The rows lie along a hidden order. The number after each row says roughly how far along it the row is, from 0 to 9. A new part has a new order.
In the rows, 128 means zero.
[113 126  86 114 110 106 162 144 165 115 146 132 131 137 127 151 131 138
 123 107] : 5
[133 130 119 146 130 134  33  83 183  76  98 119 162 151 118 117 120 137
 139 125] : 8
[112 131 147 120 143 147 177 189  82 155 143 157 128  97 125 124 140 112
 123 137] : 2
[120 120 105 124 132 174 201 213 113  78 149 129 159 135 113 110 118 125
 121 116] : 1
[115 131 114 123 134  77 134 194 122 164 133 104 100 120 114 153 138 112
 124 104] : 2
[133 129  99 133 131  69  85 110 181 110 122  70 109 150 121 146 126 131
 131  95] : 6
[144 126 152 114 115  74 122 144 155 193 128 114 104 117 127 112 127 119
 125 132] : 2
[126 128 109 144 139 126  96 214 113  50 121 119 157 127 102 115 128 133
 124 140] : 0
[127 120  83 129 144 137  78 130 135 101 130 102  87 131 109 163 150 150
 130  99] : 4
[136 126 125 116 104  44 138  12 131 135 119 103 142 149 143 108 129 121
 139  81] : 9
[129 128 116 140 128 128  69 146 153  78 104 117 171 141 110  92 120 125
 134 125] : 5
[123 141 127 141 137  89 105 141 133 159 138 116  96 114 141 153 131 130
 117 145] : 3
[138 125 119 137 122  85  83 192 112  72 112  95 151 132 107 120 121 132
 123 138] : 1
[116 130  86 123 123  73 127 236 121 126 134  86 123 119 111 140 127 127
 113 125] : 0
[133 130 130 130 128  23  52 105 154 163 108 121 100 123 116 112 143 126
 136 113] : 5
[136 123  69 126  87   1 122 124 168  17 142  93 165 146 119 152 123 158
 120 114] : 1
[126 118 100 124 132 175 170  94 117 104 133 101 116 153 124 133 125 130
 134  79] : 8
[134 132 119 147 128 144  90  66 149  82 110 109 151 158 134 104 109 126
 137 117] : 9
[133 124 147 122 133  55  77 127 123  83 111  91 149 127 108 133 136 126
 135 110] : 4
[115 123 133 114 151 162 133 163 157 113 134 107 156 143 118 182 120 123
 130  98] : 9
[118 134 125 134 114  89 103  81 138  99 124 151 167 131 134 109 132 130
 135 125] : 6
[133 111 104 106  90  56  68 112 128  52  99 142 189 131  96  93 147 144
 136 117] : 3
[118 124 102 119 118 100 133 142 145  50 141  98 187 147 124 192 118 146
 123 120] : 6
[120 119 108 126 136 213 115 172 162 105 122 143 152 142 109 124 129 132
 133 112] : 6
[132 122 111 129 129 181 145 208 180  64 133  95 186 162 111 132  95 125
 125 130] : 5
[123 122 109 129 129 134 130 161 111  99 125 156 133 120 109  87 143 133
 130 119] : 1
[118 126 111 132 138 211 100 107 159 112 116 144 152 148 120 115 125 125
 139 106] : 9
[133 129 112 138 115 115 186 149 168  76 165 131 134 134 134 143 117 150
 118 143] : 0
[119 131  92 116  99  96  87 142 203 168 122 138 169 139 126 119 121 127
 128 130] : 6
[111 131 169 119 146 125 138  84 118 104 137 136 163 117 133 177 138 124
 137 112] : 9
[131 117 153 108 125 125 184 129 114 118 140 116 132 121 122 158 131 126
 132 114] : 5
[125 130 110 132 130  43  75 115 124  89 103  79 140 147 108  96 131 112
 137  72] : 6
[123 136 106 138 125  46 141  98 136  31 141  56 163 162 136 164 102 129
 125  94] : 8
[127 123 144 124 120 145 146  87 138 101 130 156 183 137 128 100 123 124
 139 122] : 6
[124 134 174 119 134  92 103  78 129 139 129 130 161 123 141 170 136 124
 130 139] : 8
[141 122 169 131 144 171 173 131  80 104 136 148 113 103 126 116 135 130
 129 148] : 1
[125 120 119 128 132 144 139 154 105  14 132 146 171 124 118 134 128 143
 127 148] : 2
[123 119 128 131 138 168 134 159  90  57 123 167 161 119 109  99 142 135
 135 129] : 2
[132 122 108 132 141  83 165 222  89  45 135  48 146 141 102 134 114 121
 120  97] : 1
[134 127 122 149 143  26 143 169  89   1 138  62 140 134 110 146 124 132
 122 107] : 0
[121 126  64 126 126  73  95 104 185 130 138  97  91 136 123 157 145 148
 129  79] : 5
[129 128 126 124 104 102 185 113 122 141 151 160 111 112 143 127 135 150
 119 153] : 1
[125 133 100 126  90   1 132  83 175  31 133  84 218 162 131 125 109 133
 130  99] : 7
[122 127 176 110 130 104  91  58 142 164 121 162 139  98 133 147 152 128
 141 130] : 8
[125 130 112 144 158 143 163 155  86 143 142 112  57 120 123 104 141 119
 126 103] : 1
[130 130  87 145 120  98  84 231 149  48 125  92 152 144 111 143 111 143
 113 149] : 0
[111 125 113 111 136  78 122 134 131 137 137 117 114 118 120 173 152 132
 129  97] : 5
[141 123 163 123 120 168 120  89 152 123 146 189 108  97 145 179 140 157
 122 199] : 2
[130 132  94 136 116  99 103 134 203 134 129 116 131 149 127 111 117 129
 128 122] : 5
[134 128  91 129  88   8 108 129 144  66 131 116 152 135 123 108 129 142
 123 123] : 0
[131 120  98 121 122  99 190  82 138  57 138  92 157 165 125 120 116 129
 136  65] : 8
[142 115  46 113  74   1  26   1 237  33 127  84 141 157 120 201 139 190
 134  82] : 7
[120 138 146 133 145 114 178 107  83 140 143 114 116 124 149 144 124 113
 125 119] : 6
[121 134 116 149 145 148 102 218 115  91 109 124 150 125 108  71 119 116
 126 139] : 1
[129 136 122 144 134  81  18  83 134 107 108 102 112 125 130 157 137 142
 128 140] : 6
[118 126 111 133 129 135 140 190  99  35 135 134 179 127 115 135 124 136
 125 147] : 1
[128 125 174 121 137 153 164  97 113 103 131 164 163 117 130 129 131 126
 136 145] : 5
[129 130 119 151 171 205 128 142 139 117 145 100  71 138 131 179 124 141
 122 130] : 5
[124 130  64 144 125  69 132 173 110  48 140  85 117 139 120 140 129 144
 116 108] : 0
[120 138 163 136 138 140  73  78 156 140 117 156 153 127 141 139 128 125
 136 144] : 9
[127 127 106 122 113  18 105 114 148 111 134  99 112 122 121 152 144 140
 127  98] : 3
[120 129 159 119 125  46 169 106 107  47 141 106 188 124 130 154 126 123
 131 114] : 6
[136 123  94 121 115  18 155 205 148  99 137  58 126 145 106 111 116 117
 120  82] : 0
[135 128 117 143 137 135 133 193 126  60 130  84 146 145 114 126 116 129
 120 132] : 2
[118 126 102 118 119  50  56 210 145  93 113 108 154 121  98 130 138 129
 124 123] : 2
[116 146 109 145 115  77 126  77 157  97 133 104 165 156 154 134 106 124
 125 124] : 9
[118 125 114 126 148 139  79  99 159 103 113  90 133 144 109 140 140 127
 142  78] : 9
[136 125  96 149 139 109 116 183 133  20 132 106 134 139 109 127 122 144
 127 131] : 0
[126 133  80 131 105 134 154 156 141 204 141 148  81 121 136 101 130 136
 115 146] : 0
[124 126 120 133 147 120 113 175 106 113 140 127  87 102 115 166 146 146
 120 136] : 0
[122 133 106 116 119  26 121 112 154  79 146  64 140 140 131 212 127 141
 121 101] : 6
[117 140 153 151 149 119 146 112 144  63 142 104 172 140 141 170 117 123
 129 126] : 8
[121 123 138 110 113  88 166 124 104  94 136 149 174 120 126 130 133 126
 132 114] : 4
[125 126  99 134 120  97  67 173 131  91 127 131 113 114 115 151 146 154
 120 147] : 0
[119 127 126 112 129  34  84 136 157 114 114  81 157 142 106 138 132 117
 135  76] : 7
[127 133 145 143 149 108  30 149 133  87 111 110 154 127 116 157 124 130
 129 153] : 5
